Below are the code and all the weights of a small trained network. Each question names an input and a target symbol and asks about switching units off, where a switched-off unit gives its printed mean instead of its output.

import numpy as np


def w(rows, s, z=0):
    codes = np.array(rows[::2]) - 128.0
    scale = np.full(codes.shape[1], s)
    scale[-1] = z or s
    return codes * scale


def f(y):
    return y / 2 * (1 + np.tanh(0.7978845608 * (y + 0.044715 * y**3)))


def softmax(a):
    e = np.exp(a - a.max(-1, keepdims=True))
    return e / e.sum(-1, keepdims=True)


def log_softmax(a):
    a = a - a.max(-1, keepdims=True)
    return a - np.log(np.exp(a).sum(-1, keepdims=True))


def net(x, mask):
    ids = ['ΔΞαβεθλτψ'.index(c) for c in x.split()]
    T = len(ids)
    res = E[ids] + P[:T]
    u = 0
    for l in range(2):
        r = res
        for j in range(3):
            rows = slice(3 * j, 3 * j + 3)
            q, k, v = (r @ M[l][rows].T for M in (Q, K, V))
            z = softmax(np.where(np.tri(T) > 0, q @ k.T / 3**0.5, -1e9)) @ v
            o = O[l][rows]
            res = res + np.where(mask[u + j], z, o[:, -1]) @ o[:, :-1]
        u += 3
        y = f(res @ A[l][:, :-1].T + A[l][:, -1])
        res = res + np.where(mask[u : u + 4], y, B[l][:, -1]) @ B[l][:, :-1]
        u += 4
    return log_softmax(res[-1] @ U[:, :-1].T + U[:, -1])


Q, K, V, O, A, B = {}, {}, {}, {}, {}, {}
E = w([
[110,138,86],'Δ',
[163,66,8],'Ξ',
[101,184,115],'α',
[81,150,136],'β',
[49,73,192],'ε',
[61,124,127],'θ',
[106,122,223],'λ',
[74,111,163],'τ',
[76,218,51],'ψ',
],0.012)
P = w([
[86,139,187],'0',
[105,50,145],'1',
[206,217,196],'2',
[34,159,217],'3',
[56,1,129],'4',
[181,221,220],'5',
[4,177,213],'6',
[36,6,98],'7',
[193,244,193],'8',
[35,184,153],'9',
],0.0083)
Q[0] = w([
[52,248,228],'L0H1',
[34,174,157],'L0H1',
[11,162,73],'L0H1',
[22,154,130],'L0H2',
[116,94,196],'L0H2',
[51,208,233],'L0H2',
[164,137,172],'L0H3',
[151,35,126],'L0H3',
[110,43,82],'L0H3',
],0.013)
K[0] = w([
[111,237,232],'L0H1',
[73,173,152],'L0H1',
[2,170,166],'L0H1',
[86,95,173],'L0H2',
[71,113,98],'L0H2',
[35,142,148],'L0H2',
[95,101,107],'L0H3',
[153,85,168],'L0H3',
[186,123,184],'L0H3',
],0.016)
V[0] = w([
[196,157,149],'L0H1',
[18,161,171],'L0H1',
[149,66,75],'L0H1',
[117,96,205],'L0H2',
[61,166,90],'L0H2',
[147,37,142],'L0H2',
[83,254,20],'L0H3',
[133,151,134],'L0H3',
[116,112,111],'L0H3',
],0.011)
O[0] = w([
[176,148,90,103],'L0H1',
[144,73,194,244],'L0H1',
[62,151,106,59],'L0H1',
[195,76,112,189],'L0H2',
[115,162,45,159],'L0H2',
[113,101,156,133],'L0H2',
[58,117,245,129],'L0H3',
[136,137,122,130],'L0H3',
[113,106,144,126],'L0H3',
],0.011,0.012)
A[0] = w([
[124,65,213,143],'L0N1',
[227,81,145,87],'L0N2',
[221,131,57,5],'L0N3',
[30,2,113,56],'L0N4',
],0.009,0.0021)
B[0] = w([
[151,197,100,251],'L0N1',
[161,234,135,207],'L0N2',
[119,123,175,143],'L0N3',
[99,135,2,201],'L0N4',
],0.0094,0.015)
Q[1] = w([
[173,2,82],'L1H1',
[100,13,119],'L1H1',
[75,123,171],'L1H1',
[89,160,149],'L1H2',
[129,136,161],'L1H2',
[70,110,149],'L1H2',
[154,23,135],'L1H3',
[131,141,130],'L1H3',
[187,125,149],'L1H3',
],0.0098)
K[1] = w([
[28,244,37],'L1H1',
[1,171,127],'L1H1',
[26,97,146],'L1H1',
[149,107,197],'L1H2',
[105,152,155],'L1H2',
[138,22,188],'L1H2',
[78,49,125],'L1H3',
[132,138,126],'L1H3',
[190,118,34],'L1H3',
],0.0086)
V[1] = w([
[174,136,78],'L1H1',
[211,74,183],'L1H1',
[192,98,148],'L1H1',
[188,158,56],'L1H2',
[217,3,97],'L1H2',
[206,135,51],'L1H2',
[155,78,187],'L1H3',
[90,196,41],'L1H3',
[150,92,177],'L1H3',
],0.0052)
O[1] = w([
[117,131,60,217],'L1H1',
[166,44,97,206],'L1H1',
[146,79,85,203],'L1H1',
[1,129,164,253],'L1H2',
[163,204,160,82],'L1H2',
[20,148,170,245],'L1H2',
[149,156,182,100],'L1H3',
[103,92,50,164],'L1H3',
[141,140,157,112],'L1H3',
],0.0054,0.0049)
A[1] = w([
[93,85,32,114],'L1N1',
[211,167,76,182],'L1N2',
[82,4,115,169],'L1N3',
[105,122,139,252],'L1N4',
],0.017,0.0042)
B[1] = w([
[203,132,176,250],'L1N1',
[162,128,60,240],'L1N2',
[8,66,146,151],'L1N3',
[40,162,130,147],'L1N4',
],0.014)
U = w([
[131,44,117,147],'Δ',
[110,111,91,134],'Ξ',
[101,127,58,107],'α',
[138,117,131,126],'β',
[99,204,98,70],'ε',
[145,50,135,254],'θ',
[203,162,152,72],'λ',
[163,54,58,160],'τ',
[184,158,254,137],'ψ',
],0.0083,0.006)

Each question gives the input, a string of symbols that net reads in full, and the target symbol t.
The units are the heads (3 rows each of Q, K, V and O) and the neurons (one row each of A and B). Each row of codes is followed by its name. A weight is (code - 128) times the scale printed after its matrix; where a second scale follows, it is the last column's (O, A, B and U).
mask holds one flag per unit, layer by layer, with each layer's heads first. A switched-off unit (its flag False) gives its mean, the last column of its rows in O or B, instead of its output. The means were averaged over made-up inputs and are rounded, as every weight is.
A unit's drop is (log p(t) with every unit on - log p(t) with that unit switched off) / (log p(t) with every unit on - log p(t) with every unit switched off).
The circuit of an input: a set's keep is (log p(t) with only the set's units on - log p(t) with every unit switched off) / (log p(t) with every unit on - log p(t) with every unit switched off). Starting from the 12 units with the biggest drops (on a tie, the unit counted first), units are removed one at a time, each time the one whose removal leaves the highest keep (on an exact tie, the one counted first), for as long as the keep stays at least 0.8.
units of the circuit, in order: the units of the circuit, biggest drop first
most important unit: the unit with the biggest drop
top k neurons: the k neurons with the biggest drops, biggest first
top k neurons in layer l: the k neurons of layer l with the biggest drops, biggest first
which heads matter: for each layer, one digit per head in row order, 1 if its drop is at least 0.15 and else 0, layers parted by /
input Δ β τ λ, target λ: most important unit -> L0N2
input λ θ Δ β ε θ ψ Ξ θ, target ψ: which heads matter -> 001 / 000
input λ θ τ τ ε β ψ β β Ξ, target θ: top 2 neurons in layer 0 -> (L0N2, L0N1)
input λ α α α θ α λ Δ, target θ: which heads matter -> 100 / 000
input α β β Δ Ξ, target ψ: top 2 neurons -> (L1N1, L0N4)
input τ β Δ λ ε, target λ: units of the circuit, in order -> (L1N1, L0N4, L0N1)
input Δ λ α τ ε θ τ θ, target λ: units of the circuit, in order -> (L1N1, L0N4)
input ψ ε Δ, target ψ: top 3 neurons in layer 0 -> (L0N4, L0N2, L0N1)
input τ λ λ λ λ τ ψ Δ Δ, target ψ: which heads matter -> 001 / 000
input α Δ β Ξ Ξ α λ, target λ: top 2 neurons in layer 0 -> (L0N1, L0N2)
input λ λ θ ε τ, target λ: which heads matter -> 100 / 010
input β Δ Δ ε, target τ: top 2 neurons -> (L0N1, L0N4)
input θ β λ θ ψ λ β λ, target τ: top 2 neurons -> (L1N2, L0N2)
input Δ ψ ψ Δ, target ε: units of the circuit, in order -> (L1N1, L0H2)
input ε ε α Ξ, target Δ: units of the circuit, in order -> (L1N3, L0N2, L0H1, L0N1)
input α θ α τ θ β, target τ: most important unit -> L1N1
input β ε λ Ξ ψ, target θ: top 2 neurons in layer 0 -> (L0N2, L0N1)
input ψ λ τ, target ψ: top 2 neurons in layer 1 -> (L1N2, L1N3)
input λ λ θ λ α λ ψ Δ θ, target ψ: top 2 neurons -> (L0N4, L1N2)
input ψ λ β, target ψ: top 3 neurons -> (L0N4, L1N2, L0N2)
input τ ψ α α θ α α, target ψ: top 2 neurons -> (L1N2, L0N4)
input ε β Δ α β λ Δ Δ, target θ: most important unit -> L1N3
input β α ε θ τ, target λ: top 3 neurons -> (L1N1, L0N4, L0N2)
input α λ β τ ε β α β, target λ: which heads matter -> 100 / 000
input β λ ψ ε β, target λ: top 4 neurons -> (L1N1, L0N4, L0N2, L1N3)
input λ α α θ ψ λ λ λ λ ε, target τ: which heads matter -> 111 / 100
